cols: W Q E V
Q490: [ 88 128  75 110]
Q765: [103 132  50 172]
Q71: [122 132 133 105]
Q412: [ 99 132  79 115]
Q656: [122 132 103 104]
col: [122  99 122]  W
col: [172 105 115 104]  V
where: [104]  Q656, 3
tags:
[88] -> Q68
[102] -> Q82
[103] -> Q818
[104] -> Q340
[99] -> Q632
[132] -> Q218
key Q765 0:   Q818

cols: C U X S L
Q412: [129 164 100 128 133]
Q159: [177  93  48  73 169]
Q765: [117 105 113  88 148]
Q656: [139  80 103 130 155]
Q254: [ 74 153 162  77 156]
Q71: [129 164 100  81 113]
Q926: [125 115  82 151 234]
Q649: [177  93  61 168 151]
Q490: [140 197 161 143 122]
Q433: [153 109  72 141 204]
Q679: [190 213  94 163 178]
size: [177  93  61 168]  4
where: [161]  Q490, 2
tags:
[151] -> Q872
[148] -> Q270
[150] -> Q745
[149] -> Q466
[93] -> Q176
key Q649 4:   Q872
which: [177  93  48  73 169]  Q159
size: [177  93  48  73 169]  5
which: [129 164 100  81 113]  Q71
col: [156 113]  L

cols: Y G K M R J A Z
Q433: [187 137  89  98 104 131 102 122]
Q71: [ 55 117 181 145 109 128 152 137]
Q490: [151 126  98 114 116 126 117 125]
Q926: [187 137  89  98 135 131 102 122]
Q649: [ 55 117 181 145 109 128 152 134]
Q254: [177 125  70 117 116 121 109 109]
Q656: [ 51 106 190 157  95 117 171 118]
Q119: [ 93 139 160 128 124 128 138 142]
Q159: [157 133 100 117 127 122 124 120]
Table of tags by key:
[171] -> Q118
[170] -> Q979
[117] -> Q246
[138] -> Q473
[102] -> Q886
[172] -> Q895
key Q656 6:   Q118
which: [151 125  98 115 116 125 117 125]  Q490
size: [177]  1
col: [145 114  98 145 117 157 128]  M
which: [187 137  89  98 135 131 102 122]  Q926

cols: vapi fazaf muba sok larab Loluz devib devim nezu gaz
Q433: [160 145 134  60 156 119  93 116 172 183]
Q649: [ 56 109 175 167 113 138 168 121 188  90]
Q656: [155 121  45  97 122 135 108 129 184 140]
Q71: [123  91 105 112 147 117  96 104  62  96]
Q926: [141 111  94  84  71 119 155  84  52 149]
Q490: [196 131 100 132 172 110 111 122 111 142]
Q765: [100 130 118 128  99 140 111 130 114  99]
Q254: [146 108 123 138 149 143 151  76 139 138]
Q119: [146 108 123 138 149 143 115  76 139 138]
Q679: [123  91 105 112 147 117  96 104  93 166]
col: [135 117 119]  Loluz
size: [196 131 100 132 172 110 111 122]  8
size: [160 145 134  60 156 119]  6
col: [ 90 140  96 149 142  99 138]  gaz

cols: H N D P F
Q433: [206 200 211  33 188]
Q254: [103 101 136 125  97]
Q679: [ 73  75  95 171  78]
Q412: [199 191 226  24 176]
Q765: [116 115 132 128 113]
Q926: [ 70  72  92 181  76]
size: [103 101 136 125  97]  5
size: [116 115 132]  3

cols: Ris zure vobe varon vof Raz tig mumes bakog
Q71: [143 205 175  76 128 133  98 107 105]
Q679: [156 150 130 113 115 143 138 161 103]
Q765: [178 226 173  62 111 151 114 152 141]
Q412: [ 81  67 108 169 148 104 123  87 147]
Q119: [ 73  32  87 193 148 137 161 173  65]
Q254: [186 162 124 105  99 159 156 203  64]
Q433: [ 73  32  87 193 148 102 136  95 125]
Q649: [138 110 111 140  99 134 146 155  94]
Q656: [143 205 175  76 128 133  98 107 179]
size: [73 32 87]  3
which: [ 72  31  87 194 149 138 161 173  65]  Q119
which: [145 205 175  77 128 134  97 108 179]  Q656
key -> tag
[110] -> Q997
[226] -> Q331
[225] -> Q489
[109] -> Q232
[151] -> Q964
key Q765 1:   Q331
which: [ 82  66 108 169 147 105 122  87 147]  Q412
col: [104 137 159 102]  Raz
where: [62]  Q765, 3

cols: Rur bev retu vob dasez vasi neb zeton dadis
Q254: [ 97 131 124 127 113 102  62 126 164]
Q656: [ 87 118 119 136  98  81 138 140 200]
Q159: [100 104 122 106  63  62 136 107 154]
Q119: [101 107 124 159  85  80 164  96 171]
Q71: [121 142 161 117 103  51 155 131 154]
Q765: [123 147 126 124 124  88 137 101 159]
Q412: [113 132 132 115 116  97 136 101 176]
which: [118 140 159 115 104  51 155 131 155]  Q71
key -> tag
[127] -> Q764
[132] -> Q483
[124] -> Q431
[171] -> Q916
[123] -> Q642
[126] -> Q79
[122] -> Q115
key Q119 2:   Q431
where: [63]  Q159, 4
which: [ 97 131 124 127 113 102  62 126 164]  Q254

cols: dur rizud Kelu siki
Q765: [ 60 152 128 117]
Q679: [ 60 152 111  99]
Q433: [ 60 152 111 106]
which: [ 60 154 111  99]  Q679
key -> tag
[98] -> Q3
[60] -> Q337
[99] -> Q753
[152] -> Q392
[107] -> Q540
[153] -> Q690
[106] -> Q738
key Q679 3:   Q753
which: [ 60 151 112 107]  Q433
which: [ 60 151 127 117]  Q765

cols: pog Keke kidil resok ros begif Rugos kisek sero rek
Q159: [ 73 101 182 162 118 105 162 125 144  89]
Q649: [ 54  82 196 176 111  94 174 118 150  78]
Q412: [204 176  60  81 149 162  80 142 110 177]
Q765: [196 167  61  81 136 159  85 135 103 174]
Q656: [216 194  48  67 153 174  68 147  91 182]
Q254: [ 81 109 173 154 119 111 157 125 139  95]
Q490: [196 167  61  81 136 141 108 129 121 152]
Q679: [ 54  79 198 179 112  91 175 118 156  77]
Q119: [185 158  81  97 144 150  93 137 122 165]
Q926: [196 167  61  81 136 159  98 131 118 168]
Q71: [ 60  83 196 177 116  92 173 121 159  81]
Q433: [ 54  81 197 177 111  93 174 118 152  78]
size: [ 81 109 173 154 119 111 157 125 139  95]  10
col: [194 109 167  79 158 167]  Keke
where: [82]  Q649, 1
which: [ 54  79 197 179 112  91 174 118 156  78]  Q679
col: [142 135 147 125]  kisek
col: [ 54 204 196 216  81 196  54 185]  pog

cols: milu meles dib dufi nal Rokon pera
Q656: [170  82 180  54  86 181  88]
Q433: [170  82 180 155  45  63 183]
Q679: [170  82 180 155  45 134 124]
which: [169  81 179  53  88 180  87]  Q656
key -> tag
[55] -> Q148
[87] -> Q404
[182] -> Q556
[54] -> Q635
[183] -> Q410
[88] -> Q327
key Q656 6:   Q327
where: [134]  Q679, 5
which: [170  82 180 155  45  63 183]  Q433
size: [170  82 180 155]  4
which: [171  81 180 155  45  64 183]  Q433

cols: saz Lepus gov bal kos sisam nedop nera
Q159: [157 156 127 143 111  75 120 133]
Q656: [157 151 121 156  94  69 145 114]
Q71: [177 166 123 151 106  35 150 136]
Q412: [141 134 112 139 118 111 111 139]
col: [127 121]  gov
which: [157 150 121 156  94  69 145 114]  Q656
where: [121]  Q656, 2
col: [157 177 141]  saz
tags:
[177] -> Q578
[107] -> Q537
[121] -> Q660
[124] -> Q570
[112] -> Q714
[123] -> Q707
[106] -> Q888
[122] -> Q122
key Q71 2:   Q707
which: [141 134 112 139 118 111 111 139]  Q412

cols: dema Dit kegu Salen zumi Mitub bolu ginas gopi
Q656: [ 84  78 138 140 211 112 168 118 136]
Q765: [ 85 193  89 117  98 158  71 154 182]
Q433: [ 85 193  89 117  98 158 171 182 203]
Q119: [100 128 100 110 165 129  96 109 149]
Q71: [ 85 193  89 117  98 158 229 177 109]
Q412: [ 85 193  89 117  98 158 229 154 182]
which: [ 85 193  89 117  98 158 229 177 109]  Q71
size: [100 128 100 110 165 129  96 109 149]  9
Table of tags by key:
[140] -> Q6
[193] -> Q107
[116] -> Q411
[117] -> Q47
key Q412 3:   Q47
which: [ 85 193  89 117  98 157  71 154 182]  Q765

cols: goguz peres Kup nubim vonur Gaf Zelap ral bomif fofin
Q926: [127 169 141  69 127 110  99 148 146 141]
Q254: [125  83 123 210 149 165 153 207 111 114]
Q71: [126 195 129 176 131  89  94  55 139 166]
Q765: [126 194 130  63 131  91  94  56 139 164]
Q433: [127 175 139  69 131 107  97  67 143 147]
Q656: [127 177 138  69 132 105  96  66 142 149]
which: [124  81 122 211 150 165 153 206 111 114]  Q254
col: [141 123 129 130]  Kup
which: [127 168 141  70 126 109 100 148 146 141]  Q926
where: [169]  Q926, 1
size: [127 169 141  69]  4
where: [175]  Q433, 1

cols: dipe ses nup digig volok
Q656: [104 113 134  32  70]
Q71: [143  69  79 204  90]
Q490: [142 185 132  29 128]
Q119: [168 190  62 120 205]
Q679: [132  96  52  57  67]
Q433: [ 98  90  55  59 120]
col: [168 132  98]  dipe
which: [142 184 132  29 128]  Q490

cols: bivel nafar Mulab pedi Pir bomu
Q254: [111 100 104 150 148 101]
Q926: [ 62  26  32 203 224  32]
Q412: [160 190 188  72  79 190]
which: [110 100 104 149 147 100]  Q254
col: [ 32 188]  Mulab

cols: kopon sebu Bizi fiz
Q71: [142 130 117 133]
Q159: [ 36 131  79 102]
Q649: [153 127 156 123]
Q765: [128 124 118 130]
Q490: [136 134 123  98]
key -> tag
[156] -> Q423
[79] -> Q25
[117] -> Q308
[123] -> Q307
key Q71 2:   Q308
where: [124]  Q765, 1
which: [142 130 117 133]  Q71
size: [142 130]  2
where: [131]  Q159, 1
where: [134]  Q490, 1
which: [136 134 122  99]  Q490

cols: rorat Logu bosab laz Zaf Mus
Q656: [ 97 156  86 120  91 148]
Q433: [141 134 177  76  49  66]
Q412: [141 134 177  76  49 178]
Q490: [115 163  90  99 109 179]
Q649: [ 98 162 132 100  84 130]
size: [ 97 156  86 120  91 148]  6
size: [141 134 177  76  49]  5
size: [ 98 162 132]  3
where: [130]  Q649, 5

cols: nozil lusa fatu Fudu Lunub Zuvu finik
Q656: [108 196 188 202 164 178 169]
Q679: [163 195 172 226 103 168 175]
Q412: [108 196 178 202 164 178 169]
size: [108 196 178 202]  4
which: [163 195 173 226 103 167 175]  Q679
col: [195 196]  lusa
size: [108 196 188 202 164]  5
where: [103]  Q679, 4
size: [163 195 172 226 103]  5
size: [108 196 188]  3

cols: vubas seki vep suv dav Gemu gib
Q649: [176  82 141  64 164 154 157]
Q412: [108 191 115 232  89 149  89]
Q490: [ 81 184 111 161  80  86  67]
Q433: [143 118 138 148 140 142 145]
Q765: [108 191 115 232  89  95  89]
Q159: [ 63 193 108 196  80  83  67]
Q119: [ 54 191 115 232  89  95  89]
Q656: [ 64 189 115 203  83  91  77]
Q679: [ 64 189 115 203  83  91 104]
which: [108 190 115 233  88 150  89]  Q412
where: [142]  Q433, 5
col: [196 232 203]  suv

cols: Zin savu Veti ril kib dopo zivar bolur
Q159: [ 90 172 183 186 120 114 148 152]
Q119: [ 90 172 183 186 120 114 188  85]
Q71: [126 177 133 192 147 203  79 105]
Q490: [160  64 122 100 108  38 118  96]
Q649: [ 91 187  63 160 137 213 148 152]
tags:
[160] -> Q637
[159] -> Q531
[39] -> Q968
[213] -> Q49
[38] -> Q347
[118] -> Q912
key Q490 5:   Q347
which: [160  64 122 100 108  38 118  96]  Q490
which: [ 90 172 183 186 121 114 148 153]  Q159
where: [105]  Q71, 7
where: [192]  Q71, 3

cols: Zup Kotom pugud fakam razom naso Rom Noli Navam mefi
Q119: [218  81 139 163  49  96  88 126  99 187]
Q926: [185 137  55 152 136  97 182 135  91  60]
Q649: [127 107 235 192 177 158  74 188  94 177]
col: [218 185]  Zup
where: [107]  Q649, 1
which: [127 109 236 193 177 158  74 187  95 176]  Q649
col: [ 60 177]  mefi
where: [96]  Q119, 5
col: [99 91]  Navam
where: [126]  Q119, 7

cols: mebes meka nub duda
Q412: [140  88 112 144]
Q765: [138  49 104 144]
Q649: [120 147 141 131]
Q119: [116 122 121 110]
Q71: [ 87 162 117  66]
Q254: [123  63 150 154]
Q490: [ 98 173 117 155]
Q926: [170  65  87 187]
Q679: [109  78 128 176]
which: [140  88 112 143]  Q412
tags:
[109] -> Q948
[123] -> Q985
[110] -> Q80
key Q679 0:   Q948
col: [ 98 170]  mebes
which: [119 147 142 131]  Q649
where: [110]  Q119, 3

cols: kabu dobol sog bem sov mar vozuz gel
Q433: [129 120 143 114 114  77 125 146]
Q926: [127 134  97 155 153 155 153 105]
Q656: [130 127 156 106 101 109 112 141]
Q412: [148 113  86 173 137 210 225  94]
Q679: [129 120 143 114 114 121 125 146]
Q159: [132 124 164 103  93 113 119 150]
Q765: [119 127 167  93 104  77  74 157]
tags:
[164] -> Q614
[165] -> Q20
[167] -> Q41
[143] -> Q121
[168] -> Q716
[124] -> Q364
key Q159 2:   Q614
which: [117 128 169  92 104  75  72 157]  Q765
where: [105]  Q926, 7
col: [119  74]  vozuz
size: [129 120 143]  3
which: [129 121 143 114 114 120 125 146]  Q679

cols: Daf Duzez zas Luv tana Pil Vogeg mafas fazok Pifi
Q159: [105 184 102  83  94 149 147 132 106 109]
Q412: [141 154 122 103 131 170 207  48  63 141]
Q679: [139 161 131  99 120 136 201  82 107 150]
Table of tags by key:
[206] -> Q421
[207] -> Q516
[208] -> Q513
[148] -> Q389
[201] -> Q469
[147] -> Q787
key Q412 6:   Q516
size: [141 154 122 103 131 170 207  48  63 141]  10
size: [139 161 131  99 120 136 201  82 107 150]  10

cols: nutok safur fidek vuzog dag Tuko Raraf Dab
Q679: [ 86 150 119 108 124 139 138 133]
Q656: [114 136 166 125  73 149 134  98]
Q490: [119 132 102 115 124  98 144 149]
Q159: [130 112  92 122 130 124 128 138]
Q412: [132 104 148 108 138 150 136 115]
Q71: [ 91 147 191 123 121 161 147  93]
Q926: [119 132 102 115 140  98 144 149]
Q765: [125 146 126 106  90 112 100 121]
Q433: [119 157 101 132 129  50 132 134]
Q649: [165 146  97  92 122 102 133 129]
Q119: [122 145 123 133 133 123 116  92]
Q254: [120 134 135 114 127 131 111 141]
col: [ 90 129]  dag
which: [118 131 103 114 140  98 143 149]  Q926
key -> tag
[103] -> Q407
[144] -> Q957
[112] -> Q370
[123] -> Q982
[157] -> Q595
[136] -> Q101
[104] -> Q60
[145] -> Q999
[111] -> Q39
key Q119 1:   Q999

cols: Lur pazo dev fidas
Q656: [107  65 112 110]
Q412: [147 107 146 115]
Q926: [116  87 107 126]
Q433: [140 105 135 119]
Q765: [119  52 125 100]
Q679: [124 103 150  98]
Q119: [126 105 118 128]
Q490: [108  71 145  84]
Q254: [117  69 105 123]
Q71: [137  80 155  92]
Q649: [131  88 109 132]
where: [112]  Q656, 2
size: [140 105]  2
key -> tag
[124] -> Q211
[116] -> Q312
key Q926 0:   Q312
col: [107 147 116 140]  Lur
where: [80]  Q71, 1

cols: beso zike remen Vev poko lupid forek Tizad
Q926: [150 102  66 157 128 124  73 123]
Q119: [133 143 153 129 104 112 156 114]
Q679: [ 70 136 160 107 171 121 158 124]
Q433: [166 105  95  90 123 133 114 160]
Q71: [102 112 172 162 143 135 146 104]
Q490: [214 122 119 142  66  95  81 111]
Q159: [156 102 119  97 139 142 113 134]
Q649: [100 133 126 144 136  95 199  86]
Q412: [102 112 172 162 191 135 118 112]
col: [143 136 105 112 122 102 133 112]  zike
where: [144]  Q649, 3
where: [97]  Q159, 3

cols: nibaf ribo vove bomi punav fuda lum Bodu
Q412: [134 106 114 133 133 119 128 132]
Q159: [170  27  61 161 146  62 128 162]
Q433: [115 160 168 133 125 173 132 127]
Q656: [148 106 101 126 142  97 127 146]
Table of tags by key:
[62] -> Q461
[97] -> Q94
key Q159 5:   Q461
which: [114 159 167 132 124 173 134 128]  Q433

cols: tiz sifav guroz vip tunik peko Fipo silem dasig
Q159: [136 140 144 153 129 142 123 142 112]
Q433: [135 114  96 178 117 110 138 151 110]
Q926: [176  49  91  98 124  89  91 167 129]
Q71: [135 114  96 178 117 110 138 151 112]
Q679: [ 54 193 138 216 123 170 192  83 116]
Q656: [102 132 169  87  93  78 127 119 128]
col: [144  96]  guroz
which: [ 54 194 138 215 123 170 191  82 115]  Q679
size: [176  49]  2

cols: Lufol Neto nen pivar kegip Vumo zub
Q119: [121 137 126  97 109 115  98]
Q412: [172  38 114 161 220 185 193]
Q433: [137 125 112 130 139 125 140]
Q649: [121 154 113 100  88  93  94]
col: [114 112]  nen
where: [93]  Q649, 5
col: [ 97 161]  pivar

cols: Kize Ruli seras ruvu nel
Q765: [129  35 144 157  93]
Q926: [126  31 141 152 103]
Q656: [148  43 147 152 103]
Q679: [155  36 146 157 105]
Q412: [127  31 153 150  95]
Q71: [148  43 147 166  91]
Q649: [133  36 147 156  90]
Q433: [126  30 141 159 103]
which: [129  35 145 156  95]  Q765
Table of tags by key:
[149] -> Q750
[129] -> Q111
[147] -> Q673
[148] -> Q752
[130] -> Q10
key Q71 0:   Q752
where: [150]  Q412, 3
col: [126 148 155]  Kize
where: [146]  Q679, 2
where: [127]  Q412, 0

